[128 = 0]

[148 111 246 105 143 145 117 171 106 104 139 131 198 136 131 130 119 117
 129 100 113 119 140 129 130 109 134 154 103 131 141 118 131 130 128 112
 123 128 131 134 136 126 120 137 134 138 143  97 129 128  94  84 117 114] | Ng
[168 104 204  93 156 141  90 196 124  90 150 115 177 141 143  94 128 117
 137  95 101 111 143 156 162 108 114 167  51 122 133 133 145 118 157 113
 126 133 127 138 138 139 114 138 134 148 145  95  83 142  60  85 118 107] | NT
[147 129 248 106 138 142  99 173 103 105 136 133 166 135 119  90 113 108
 133 118 116  99 144 132 156 102 121 163  80 133 128 127 141 133 145 123
 129 145 124 136 115 136 100 126 126 137 149 111  86 126  79 111 123 119] | NT
[171 130 252  93 152 152 119 172 125 127 150 112 156 131 114 155 114 141
 131 131 108 113 126 162 123 120 132 139 162 140 115 129 120 127 138 120
 131 149 112 121 107 127 110 123 159 138 124 129 122 134 146  71 130 125] | Ng
[169 126 128 131 146 131 130 125 122 129 167 131 126 144 148 152 121 142
 134 114 107 139 131  82  91 134 125 148 129 120 105 129 126 126 136 142
 121 181 129 124 125 122 109 145 119 150 157 125 124 137 128  52 125 103] | Ng
[190 108 250 121 127 123 123 200 105 111 174 138 164 139 153 123 120 141
 132 120 108  88 150  94 113 109 146 220  75 131 108 120 129 130 148 152
 111 174 109 135 143 143  78 130 145 153 156 118  85 132  75  41 124  77] | Ng
[185 105 245 118 150 128 106 160 101 124 153 143 218 150 118 163 109 137
 130 116 105 161 156 103  94 108 127 164 110 124 121 136 105 126 128 135
 133 151 121 139 146 143  97 143 131 159 138 108 120 124 102  67 123  88] | Ng
[149 121 158 143 135 120 114 116 110 132 149 151 146 135 143 117 106 130
 127 114 121 111 157  41  98 115 131 153  99 126 118 133 140 140 127 157
 111 170 124 131 119 134  93 133 135 156 132 123 111 121 106 221 122 109] | Ng
[134 115 183 108 120 139 123 157 115 116 126 138 188 137 136 136 121 126
 133 121 104 143 136 146 135 120 150 157 117 129 137 128 134 120 124 136
 129 138 122 121 138 130 129 135 136 125 132 132 121 131 106  87 114 124] | Ng
[158 125 252  95 106 147  98 193  90 109 129 112 214 120 115 115  95 146
 115 120 126  90 157 124 142 125 142 205 114 141 128 137 117 123 141 141
 127 144 117 123 104 143  68 120 114 124 128 110  83 134 104 105 121 105] | Ng
[158 113 178 125 136 129 110 160  91 127 144 146 211 131 133 113 103 122
 128 107 113 212 184  39  99 108 121 179  59 143 125 132 145 143 126 159
 115 141 121 141 145 128 117 140 128 164 134  92 118  95  88  83  98  82] | Ng
[145  98 165 112 134 139 129 140 109 135 130 111 179 136 130 137 123 126
 132 118 117 168 132 125 109 134 137 133 126 160 135 131 125 140 124 128
 125 141 134 156 151 124 125 131 132 135 128 125 121 120 131  86 127 123] | Ng
[167 123 252  98 171 146 115 166  96 115 160 122 206 117  87 173  98 143
 131 123  92 168 135 145 104 104 122 134 142 147 109 117 124 139 134 123
 127 148 118 132 134 134  98 132 148 133 156 106 183 125 135  61 124 118] | Ng
[153 109 140 110 162 135 134 149 104 131 155 124 181 130 135 165 112 122
 136 113 107 180 134  85 103 112 148 137 139 129 134 132 126 131 117 128
 119 127 135 131 143 119 137 145 104 148 131 125 113 122 121  45 125  98] | Ng
[173 133 149 108 130 125 132 173 124 146 147 110 189 152 159 142 116 108
 145 124 108 148 140 140 110 105 161 183 111 131 144 141 117 123 128 132
 129 138 119 140 136 153 130 143 145 131 137 126 109 137  85  18 122 110] | Ng
[134 114 252 123 117 133 123 161  71 130 125 132 252 139 101 174  83 132
 116 133 131 210 173  71  98  93 151 172 124 118 130 132 116 131  97 154
 123 115 122 124 163 137 113 134 109 127 111 122 142  95 128  97 112 104] | Ng
[117 155 151 125 164 144 128 112 135 126 134 110  82  98 108 115 166 142
 131 142 117 111 108 173 151 133 115  71 155 134 126 109 144 110 142  86
 121 130 130 124 102 123 126 102 129 115 124 121 137 127 170 185 120 146] | NT
[151 105 135 133 108 132 109 147 107 113 129 134 171 144 138 107 113 115
 129 109 118 152 153  67 111 117 143 175  77 129 137 134 129 136 137 161
 127 137 121 133 139 141 109 133 112 132 142 122 109 116  92  99 137 110] | Ng
[158 100 159 122 128 139 131 130 108 134 142 120 181 136 136 168 120 129
 128 118 115 169 152  84  79 113 159 157 141 132 117 138 116 136 128 115
 131 153 128 132 157 117 132 150 139  97 125 131 131 119 119  72 130 103] | Ng
[173  95 213 111 122 127 109 173  85 124 163 133 229 154 160 138 100 126
 147 113 109 150 169  57  93 108 175 207  92 115 111 134 128 119 132 174
 116 158 119 136 158 147 100 151 142 167 134 102 114 148  72   4 107  93] | Ng
[166 114 252 121 142 126 105 169  90 108 145 139 184 145 140 124 118 113
 144 129 126 156 158  80 116 115 133 180  84 135 113 133 144 122 139 144
 115 155 116 133 134 136  91 142 137 144 136  98 115 123  89  66 102 100] | Ng
[137 118 130 128 140 122 116 100  97 116 138 131 151 121 120 102 123 110
 120 116 116 162 161  73 126 113 110 152  91 132 116 126 162 130 131 151
 106 139 117 121 120 136 102 130 119 143 130 107 121 104  90 120 137 101] | Ng
[169 117 252 108 106 118 117 161  95 129 154 132 197 147 161 139  99 130
 137 125 108 101 158  78 110 109 159 199 123 137 122 143 117 141 128 169
 125 155 114 135 149 134  90 152 137 146 132 121 136 137 108  58 141  99] | Ng
[165 135 252 120 131 138 113 139 118 147 156 118 171  96 146 168  96 156
 120 127 115 121 140 103 109 116 133 148 151 139 113 134 113 129 127 144
 108 161 105 123 142 132  82 128 132 134 131 121 135 133 147  97 137 117] | Ng
[124 117 239  93 155 163 117 176 116 134 140 111 208 123 122 155 114 156
 127 125 109 160 139 164 128 107 136 149 112 132 129 106 119 123 133 115
 124 119 121 116 132 128 117 132 130 119 135 108 128 114  95  73 122 111] | Ng
[137 141 156 136  78 130 109 136  97 127 132 159 137 142 142  95 108 124
 144 126 132 109 161  33 117 122 151 215  82 132 127 126 120 120 129 220
 127 174 120 138 132 148  94 123 121 146 128 123 112 137  89 118 138 105] | Ng
[164 107 252 107 131 149 107 176  99 121 149 126 199 154 133 122 109 113
 124 109 103 153 153 104 114  98 129 185  86 133 129 128 108 122 137 149
 114 129 126 140 151 131  95 132 123 133 140 105 114 120  80  63 120 100] | Ng
[169 129 248 121 137 139 132 130 105 136 139 130 189 122 121 182 103 143
 142 136 123 171 153 102  98 120 149 134 166 132 120 128 109 131 114 143
 125 132 124 134 147 121 116 139 136 125 110 133 141 115 139  93 124 107] | Ng
[149 107 136 109 145 128 119 176 106 109 138 124 179 126 130 122 125 115
 150  83 115 162 139 133 117  95 134 157  87 128 139 139 155 127 150 116
 129 124 129 133 133 129 135 137 133 139 146 110 119 131  82  65 122 112] | Ng
[153 101 188 132 101 123 132 148  94 133 123 125 237 145 124 176  95 122
 126 106 122 194 164  58  90 115 169 184 121 132 137 140  98 165 129 161
 127 109 127 128 161 143 124 148 128 144 138 135 140 111 108  75 122 114] | Ng
[132 128 203 119 135 145  97 152 101 124 129 135 144 122 123  76 121 123
 127 122 133 118 148 109 143 118 106 151  77 132 133 134 139 127 137 131
 133 161 252 136 113 134 107 122 118 129 140 106 123 113  97 146 109 108] | NT
[152 103 243 115 144 139 149 137 129 140 133 113 166 123 113 194 110 145
 132 140 115 141 141 165 127 135 126 123 178 130 128 130 111 129 111 130
 129 129  81 124 140 124 135 110 166 119 165 148 142 128 168 107 128 133] | Ng
[110 125 129 119 137 138 128 143 129 118 110 117 152 115 110 102 137 113
 115 122 129 161 127 179 152 117 121 128 134 122 150 123 137 122 130 106
 126  92 146 118 120 128 123 136 120 139 128 121 120 109 100 148 123 137] | NT
[136 107 214 108 120 128 119 192 112 106 131 109 220 137 138 125 118 117
 138 114 126 153 123 167 135 111 150 182  95 115 166 125 132 125 124 121
 130  98 136 128 138 132 143 130 127 134 160 112 109 132  66  64 116 127] | Ng
[157 126 210 121 125 135 133 135 101 128 138 127 182 144 141 177  94 143
 134 126 129 142 154  71  81 125 163 171 155 134 110 150 120 135 117 165
 125 149 123 128 168 143 100 145 148 154 131 129 140 134 132  65 142 104] | Ng
[151 119 220 106 154 135 120 134   5 135 150 127 180 143 128 172 126 122
 125 123  95 176 138 115 109 115 119 129 136 132 136 127 126 136  90 130
 110 126 119 127 123 144 125 155 127 129 130 123 133 120 134 116 116 105] | Ng
[167 115 154 121 138 121 125 159 119 131 150 125 162 141 148 161 123 134
 134 117 123 154 131 101  95 105 140 168 110 121 116 130 130 202 135 134
 134 139 130 127 146 137 122 140 145 148 128 130 111 142 110  52 128 109] | Ng
[152 117 212 105 136 125 124 167 142 120 149 126 205 136 127 122 114 118
 134 114 106 146 147 132 123 114 137 161  98 118 136 140 133 132 131 120
 128 109 126 139 140 127 129 134 130 144 133 120 125 125  91  77 121 114] | Ng
[174 116 252 113 183 159  89 154 113 118 161 145 163 104 102 113 107 149
 131 123 123 119 147 131 186 103  86 123  95 176 113 121 163 129 145 106
 120 155 123 124 107 123  75 121 132 131 131  96 132 149 123 137  96 101] | NT
[136 148 252 106 149 137  94 153 125 119 147 142 116 115 106  63 129 137
 114 133 128  82 139 158 176 115  92 116  85 145 135 127 153 121 146 111
 127 155 130 138  92 123 101  89 116 119 139  96 117 117 107 162 120 121] | NT
[201  99 252  94 159 138  76 232  84  91 186 142 218 140 149  83  99 120
 157 100  94 132 168  80 118  99 118 216  26 147 117 136 147 129 151 126
 113 173 119 134 110 148  83 135 139 166 163  79  97 124   4   4 109  68] | Ng
[175 119 252 105 149 130 106 177  93 107 158 117 234 128 122  97 106 107
 141 121 114 167 153 134 118 102 127 168  91 131 128 130 134 123 129 117
 113 120 134 145 132 130 117 137 132 137 139 112 122 115 104  68 114 107] | Ng
[137 101 132 125 125 144 104 175 105 106 139 120 179 143 138 124 125  97
 146 108 120 141 214 124 125 108 148 182  68 113 138 150 125 129 142 137
 126 124 128 135 132 141 142 138 150 144 135 113 123 137  71  66 129  88] | Ng
[115 156 237 104 153 118  94 170 117 106 121 132 155 100 112  52 134 112
 129 137 127 115 122 164 163 100  80 127  62 129 148 127 156 118 145  91
 131 107 134 120 100 144 116 126 105 123 135 103 117 109  88 166 118 126] | NT
[168  98 243  74 140 132 119 206 100 111 153 116 225 149 146 154 111 126
 142 113  98 145 145 128 108 109 157 203 104 122 128 140 102 142 145 137
 127 141 122 135 143 111 118 144 152 164 128 121 110 137  75   4 117  97] | Ng
[123 138 239 117 144 147  51 134  97 116 143 130 182 120 116  83 109 128
 113 112 111 165 102  82 134 118  99 137  80 130 133 113 148 133  83 134
 129 127 137 133 114 128 108 129 120 136 132 104 126  92  99 132 114 112] | Ng

[162 123  91 110 119 125 139 131 134  92 134 132 126  99 173 104 106 110
 141 135 132 122 105 104 129 135 128 134 149  94 104 138 148 131 145 147
 125 125 104 150 136 128 134 145 124 179 118 123 102 169  98 143 141  92] | RQ
[154 131 110 101 134 146 137 145 140  88 129 126 119  89 137 147 121 149
 130 145 133 126 112  91 121 142 138 118 150  98 113 142 144 107 154 171
 117 127  82 136 132 139 131 123 106 157 118 119 118 162 111 149 124 130] | RQ
[167 150 133 113 143 159 162 101 107  65 118 108 104  93 162 119 177 118
 119 107 124 147 114  61 170 139 142 105  97  95 108 180 156 103 160 160
 152 122  46 162 125 159 136 113 116 143 134 101 114 165  88 153 148  84] | NZ
[128 134 123 120 156 127 150 133 159  93 139  99 108  91 192 102 108 139
 150 130 151 125 122 108 127 130 120 130 145  99 102  95 150 112 120 123
 128 119  94 134 124 119 137 132 133 153 110 107 118 139  88 151 138 135] | RQ
[141 131 118 136 127 161 153 115 133  92 127 107 123  99 169 131 137 121
 125 134 133 130  98 102 117 124 150 117 120 102 123 144 137 107 147 165
 111 120 111 153 142 157 123 130 106 143 137 128 116 159  89 155 125 100] | RQ
[145 118 122 144 137 146 132 110 123  87 102  98 114  97 143 115  76 106
 134 116 147 147 148  59 139 148 116  98 118 141 113 121 143  99 122 111
 131 143  77 134 153 131 142 121 130 146 109 113 118 130 108 141 129 139] | NZ
[147 102 123 115 136 139 134 139 137 103 119 167 123 100 178  49  65 132
 145 140 148 131 131 169 119 133  87 158 182 158 127 126 152 117 126 107
 117 123 139 146 140 139 143 120 149 154 100 119 111 137 112 168 134 107] | NZ
[136 123 112 129 145 116 140 142 159 104 122 104 127  86 180 114  70 127
 161 132 140 124 125 104 112 136 117 133 152 123 102  85 139 130 126 116
 113 126 128 138 131 108 140 146 138 163  99 118 119 135 103 126 132 133] | RQ
[140 136 113 115 115 157 145 103 122 101 145 125 106 114 161 127 163 113
 118 118 130 136 102  88 158 129 151 125 113  86 117 170 153 104 132 155
 143 126  66 138 138 155 128 110 104 145 154 124  95 158 101 160 136 102] | NZ
[158 117 133 125 127 157 131 104 103 101 105 144 129 109 125 114 133 112
 126 122 125 144 127  96 148 131 127 112 113 144 135 165 135 118 148 139
 131 124 108 144 143 154 133 120 132 135 129 128 110 149 125 135 127  95] | NZ
[142 112 141 122 142 156 132 134 156  98 116 118 107  79 180 115  91 142
 154 135 154 138 126  91 121 135 129 121 159 127 123 100 147 102 124 137
  91 123 122 132 140 130 130 130 123 151 107 114 121 140  92 142 122 127] | RQ
[158 123 121 132 128 149 150 116 114  93 105 121 128 103 179  92 107 105
 124 132 138 134 123 108 141 125 134 122 133 134 120 143 142 110 152 138
 109 117 121 161 150 145 141 132 143 162 110 128 117 160 102 144 131  93] | RQ
[145 126 113 105 123 152 139 143 149  93 132 137 107  89 172 123 100 143
 132 147 146 124 109 103 121 136 138 125 160  97 120 131 152 113 133 159
 105 121 103 132 148 150 134 119 113 155 125 117 102 154  97 165 128 128] | RQ
[171 116 120 126 120 158 126 105  96  91 100 133 126  93 119 126 115 102
 124 122 117 145 128  58 157 145 133  90 107 141 126 167 143 116 153 130
 132 134  74 137 147 150 138 119 136 149 125 129 119 156 120 130 127  98] | NZ
[152 126 132 141 129 164 151  91 105  88 104 108 115 114 162  86 121  97
 116 115 137 151 137  91 151 132 127 110 108 138 123 155 153  91 134 129
 131 118  82 154 152 147 132 114 120 138 116 114 113 136 103 161 128 105] | NZ
[149 104 132 143 131 168 145 102 119  85 113 105 120  85 187 101  97 102
 132 124 149 142 114  70 159 126 143 100 120 121 130 137 140 108 135 124
 110 127 105 145 157 153 140 120 147 150 127 134 115 149  93 146 113  99] | NZ
[144 126 111 123 154 162 150 129 147  75 122 125 121  81 151 114 105 134
 129 135 134 132 110 101 119 140 125 122 148 108 121 135 145 106 145 159
 127 127  97 144 142 155 129 123 112 138 119 120 128 151  98 159 119 124] | RQ
[158 112 167 122 148 165 136 111 115  93 111 114 121  87 176  97 123 119
 142 122 143 152 131 107 157 121 131 107 130 141 141 139 139 107 143 124
 106 124 121 140 140 152 133 120 149 140 119 125 126 147 107 132 122  92] | NZ
[138 126 106 123 115 158 154 106 127  91 140 122 119  99 177 112 139 115
 120 128 138 124  88 101 144 125 147 117 128  89 129 158 144 117 143 166
 124 126  96 144 147 160 128 116 120 135 143 134 112 162  94 160 122  99] | RQ
